Below is a small trained network, with its code and all its weights. Each question gives an input and a class and asks what happens when units are switched off, that is, made to give their printed mean instead of their output.

import numpy as np


def w(rows, s, z=0):
    codes = np.array(rows[::2]) - 128.0
    scale = np.full(codes.shape[1], s)
    scale[-1] = z or s
    return codes * scale


def f(y):
    return y / 2 * (1 + np.tanh(0.7978845608 * (y + 0.044715 * y**3)))


def log_softmax(a):
    a = a - a.max(-1, keepdims=True)
    return a - np.log(np.exp(a).sum(-1, keepdims=True))


def net(x, mask):
    res = np.array(x, float).reshape(1, 7) / 4 @ E
    y = f(res @ A[0][:, :-1].T + A[0][:, -1])
    res = res + np.where(mask, y, B[0][:, -1]) @ B[0][:, :-1]
    return log_softmax(res[-1] @ U[:, :-1].T + U[:, -1])


A, B = {}, {}
E = w([
[244,76,175,200,213,217,21,178,122,195,146,142],'x0',
[146,173,128,127,114,103,91,130,121,113,96,142],'x1',
[111,152,159,100,115,134,74,130,120,110,127,180],'x2',
[128,102,222,82,2,155,23,25,147,75,180,163],'x3',
[115,40,245,155,101,57,184,114,187,111,80,186],'x4',
[199,94,124,10,149,144,159,56,171,117,114,188],'x5',
[156,182,165,108,167,74,196,155,77,127,101,83],'x6',
],0.0076)
A[0] = w([
[125,164,145,86,209,23,184,117,83,92,91,92,183],'neuron 0',
[121,71,173,145,187,129,193,125,178,142,217,156,51],'neuron 1',
[98,131,50,143,186,125,206,253,144,209,55,178,102],'neuron 2',
[141,174,92,99,106,164,81,114,4,111,131,113,134],'neuron 3',
[190,159,109,181,122,173,103,112,103,183,124,164,108],'neuron 4',
[117,69,181,172,180,40,124,139,186,93,119,174,6],'neuron 5',
[142,113,241,119,184,18,150,128,105,94,95,108,89],'neuron 6',
[40,126,126,219,45,129,119,177,29,134,101,75,87],'neuron 7',
[97,91,170,230,71,104,151,102,209,125,58,236,66],'neuron 8',
[150,130,106,96,137,195,119,139,62,23,190,93,41],'neuron 9',
[32,166,74,119,74,78,191,86,143,29,140,127,119],'neuron 10',
[160,142,85,17,138,206,100,167,63,164,138,35,67],'neuron 11',
[168,112,71,38,138,125,156,17,132,158,41,114,33],'neuron 12',
],0.0067,0.0024)
B[0] = w([
[131,162,161,189,136,207,82,193,155,193,71,79,212],'neuron 0',
[135,110,156,135,70,93,231,92,117,52,109,131,162],'neuron 1',
[188,130,88,59,71,132,51,117,149,235,176,128,255],'neuron 2',
[127,142,98,124,83,71,179,38,127,132,183,46,193],'neuron 3',
[172,40,133,125,161,87,122,68,118,124,165,185,179],'neuron 4',
[73,97,58,121,204,83,58,39,123,146,171,64,180],'neuron 5',
[97,160,113,111,150,173,114,70,203,68,128,4,186],'neuron 6',
[166,95,119,1,226,81,165,155,194,30,20,255,211],'neuron 7',
[127,114,48,103,148,137,144,120,186,144,146,3,224],'neuron 8',
[105,142,78,53,103,56,147,121,137,96,167,113,162],'neuron 9',
[250,101,187,219,108,126,74,138,14,151,202,158,247],'neuron 10',
[63,128,101,181,149,81,194,135,182,60,201,163,205],'neuron 11',
[120,164,94,168,233,43,45,228,161,111,74,218,187],'neuron 12',
],0.0066,0.0083)
U = w([
[151,112,121,48,12,121,87,123,102,228,134,96,168],'0',
[54,139,37,128,138,104,165,98,121,86,137,44,68],'1',
[212,60,216,236,130,105,111,150,7,176,144,163,41],'2',
[145,93,125,100,92,124,178,151,102,132,76,152,252],'3',
[103,94,127,93,199,62,170,191,125,53,1,239,56],'4',
[89,171,75,195,88,244,99,115,119,125,106,102,130],'5',
],0.0054,0.0029)

Each question gives the input, the list of numbers given to net, and the class t.
The units are the neurons (one row each of A and B). Each row of codes is followed by its name. A weight is (code - 128) times the scale printed after its matrix; where a second scale follows, it is the last column's (A, B and U).
mask holds one flag per neuron, in row order. A switched-off neuron (its flag False) gives its mean, the last column of its row in B, instead of its output. The means were averaged over made-up inputs and are rounded, as every weight is.
A unit's drop is (log p(t) with every unit on - log p(t) with that unit switched off) / (log p(t) with every unit on - log p(t) with every unit switched off).
The circuit of an input: a set's keep is (log p(t) with only the set's units on - log p(t) with every unit switched off) / (log p(t) with every unit on - log p(t) with every unit switched off). Starting from the 12 units with the biggest drops (on a tie, the unit counted first), units are removed one at a time, each time the one whose removal leaves the highest keep (on an exact tie, the one counted first), for as long as the keep stays at least 0.8.
circuit, biggest first: the units of the circuit, biggest drop first
unit that matters most: the unit with the biggest drop
top k neurons: the k neurons with the biggest drops, biggest first
drop when u is switched off: that unit's drop, to one decimal
input [5,1,-6,3,6,-5,7], class 5: circuit, biggest first	[neuron 6]
input [0,-4,-2,-4,7,0,4], class 1: top 2 neurons	[neuron 6; neuron 5]
input [-2,6,4,5,-5,8,-8], class 4: top 2 neurons	[neuron 12; neuron 2]
input [7,-1,-3,0,1,-8,-7], class 4: circuit, biggest first	[neuron 7; neuron 10]
input [3,-4,-8,-7,7,3,-2], class 0: top 2 neurons	[neuron 2; neuron 11]
input [1,0,-2,6,-1,8,1], class 4: circuit, biggest first	[neuron 12; neuron 2]
input [-1,3,-8,-5,6,5,7], class 5: top 2 neurons	[neuron 0; neuron 6]
input [2,2,0,0,2,3,4], class 5: top 3 neurons	[neuron 7; neuron 10; neuron 6]
input [4,6,-3,3,-5,-5,-6], class 3: top 2 neurons	[neuron 7; neuron 10]
input [-1,6,4,5,-8,8,8], class 1: circuit, biggest first	[neuron 3; neuron 11]
input [-2,-6,4,4,1,-8,-7], class 4: top 2 neurons	[neuron 7; neuron 2]
input [2,5,-3,0,7,-2,-6], class 1: circuit, biggest first	[neuron 8; neuron 5]
input [-7,-4,-1,-3,3,6,-5], class 2: top 2 neurons	[neuron 10; neuron 7]
input [-1,-7,-2,5,8,-8,-7], class 1: top 2 neurons	[neuron 8; neuron 5]
input [4,0,-7,-3,-5,-8,4], class 4: circuit, biggest first	[neuron 7]
input [-4,-2,5,-7,3,7,7], class 0: top 2 neurons	[neuron 2; neuron 7]
input [2,2,-3,3,8,8,0], class 1: drop when neuron 5 is switched off	0.2
input [-4,3,-3,-8,3,1,-4], class 0: drop when neuron 2 is switched off	0.6
input [-8,0,-6,7,3,-8,5], class 2: drop when neuron 10 is switched off	2.0
input [-1,5,1,1,8,2,8], class 1: unit that matters most	neuron 6
